Here is a tiny trained network, its code and every weight. The questions are about switching its units off for an input and a class, where a switched-off unit gives its printed mean instead of its output.

import numpy as np


def w(rows, s, z=0):
    codes = np.array(rows[::2]) - 128.0
    scale = np.full(codes.shape[1], s)
    scale[-1] = z or s
    return codes * scale


def f(y):
    return y / 2 * (1 + np.tanh(0.7978845608 * (y + 0.044715 * y**3)))


def log_softmax(a):
    a = a - a.max(-1, keepdims=True)
    return a - np.log(np.exp(a).sum(-1, keepdims=True))


def net(x, mask):
    res = np.array(x, float).reshape(1, 8) / 4 @ E
    y = f(res @ A[0][:, :-1].T + A[0][:, -1])
    res = res + np.where(mask, y, B[0][:, -1]) @ B[0][:, :-1]
    return log_softmax(res[-1] @ U[:, :-1].T + U[:, -1])


A, B = {}, {}
E = w([
[172,75,174,102,213,71,113,130,114],'x0',
[145,71,176,120,121,106,219,254,227],'x1',
[66,181,121,140,176,225,206,49,118],'x2',
[123,123,126,31,150,192,131,126,97],'x3',
[104,106,145,221,118,148,80,117,147],'x4',
[57,250,110,78,179,62,115,205,111],'x5',
[104,136,188,226,125,154,148,188,101],'x6',
[158,77,133,228,205,107,142,129,165],'x7',
],0.0095)
A[0] = w([
[149,77,162,108,145,163,162,81,194,78],'n0',
[40,169,194,176,184,155,173,200,82,139],'n1',
[199,30,200,101,177,10,168,219,159,170],'n2',
[68,224,52,132,95,120,163,152,117,254],'n3',
[155,151,78,22,177,108,79,124,1,135],'n4',
[40,88,94,139,127,144,240,173,133,132],'n5',
],0.0085,0.0067)
B[0] = w([
[161,117,140,113,211,192,140,168,137,164],'n0',
[171,17,185,86,141,105,201,104,49,206],'n1',
[73,86,95,245,52,109,168,127,141,254],'n2',
[67,116,229,176,128,120,132,149,147,225],'n3',
[67,87,223,153,147,178,178,104,98,215],'n4',
[149,183,168,71,67,191,144,189,154,183],'n5',
],0.012,0.015)
U = w([
[76,72,170,164,178,169,255,87,50,184],'0',
[142,201,110,56,142,73,138,96,103,3],'1',
[101,91,113,254,57,102,91,99,96,254],'2',
[196,140,93,16,187,189,171,126,151,43],'3',
[125,116,212,46,60,149,131,198,151,162],'4',
[139,211,76,49,159,80,102,181,76,10],'5',
[85,233,90,129,150,131,167,114,109,20],'6',
[140,224,83,73,176,136,94,196,76,24],'7',
],0.0088,0.0047)

Each question gives the input, the list of numbers given to net, and the class t.
The units are the neurons (one row each of A and B). Each row of codes is followed by its name. A weight is (code - 128) times the scale printed after its matrix; where a second scale follows, it is the last column's (A, B and U).
mask holds one flag per neuron, in row order. A switched-off neuron (its flag False) gives its mean, the last column of its row in B, instead of its output. The means were averaged over made-up inputs and are rounded, as every weight is.
A unit's drop is (log p(t) with every unit on - log p(t) with that unit switched off) / (log p(t) with every unit on - log p(t) with every unit switched off).
The circuit of an input: a set's keep is (log p(t) with only the set's units on - log p(t) with every unit switched off) / (log p(t) with every unit on - log p(t) with every unit switched off). Starting from all 6 units, units are removed one at a time, each time the one whose removal leaves the highest keep (on an exact tie, the one counted first), for as long as the keep stays at least 0.8.
units of the circuit, in order: the units of the circuit, biggest drop first
k most important neurons: the k neurons with the biggest drops, biggest first
drop of u: that unit's drop, to one decimal
input [-8,0,8,-2,-6,-3,4,-1], class 4: units of the circuit, in order	[n5; n2]
input [-1,-8,0,4,4,-8,6,2], class 2: units of the circuit, in order	[n1]
input [0,1,3,-6,6,-1,-1,-1], class 2: 4 most important neurons	[n4; n1; n0; n5]
input [-5,-3,3,2,-5,-4,-5,8], class 3: units of the circuit, in order	[n2; n4; n3]
input [-7,-4,-2,4,1,-4,4,-6], class 2: 4 most important neurons	[n1; n5; n0; n4]
input [1,-7,-8,-2,8,5,-8,1], class 0: 2 most important neurons	[n4; n2]
input [-1,2,-2,-4,-3,-4,8,-7], class 4: 2 most important neurons	[n2; n4]
input [-7,6,0,1,-3,-4,5,3], class 4: 2 most important neurons	[n5; n4]
input [6,8,-3,-6,3,4,4,1], class 2: drop of n2	1.4
input [-7,6,7,0,-4,-4,-3,-4], class 4: drop of n3	0.0
input [-4,8,-8,6,-7,-3,-2,6], class 2: drop of n2	1.2
input [-1,8,-8,-7,-8,-8,-6,-6], class 2: drop of n2	0.5
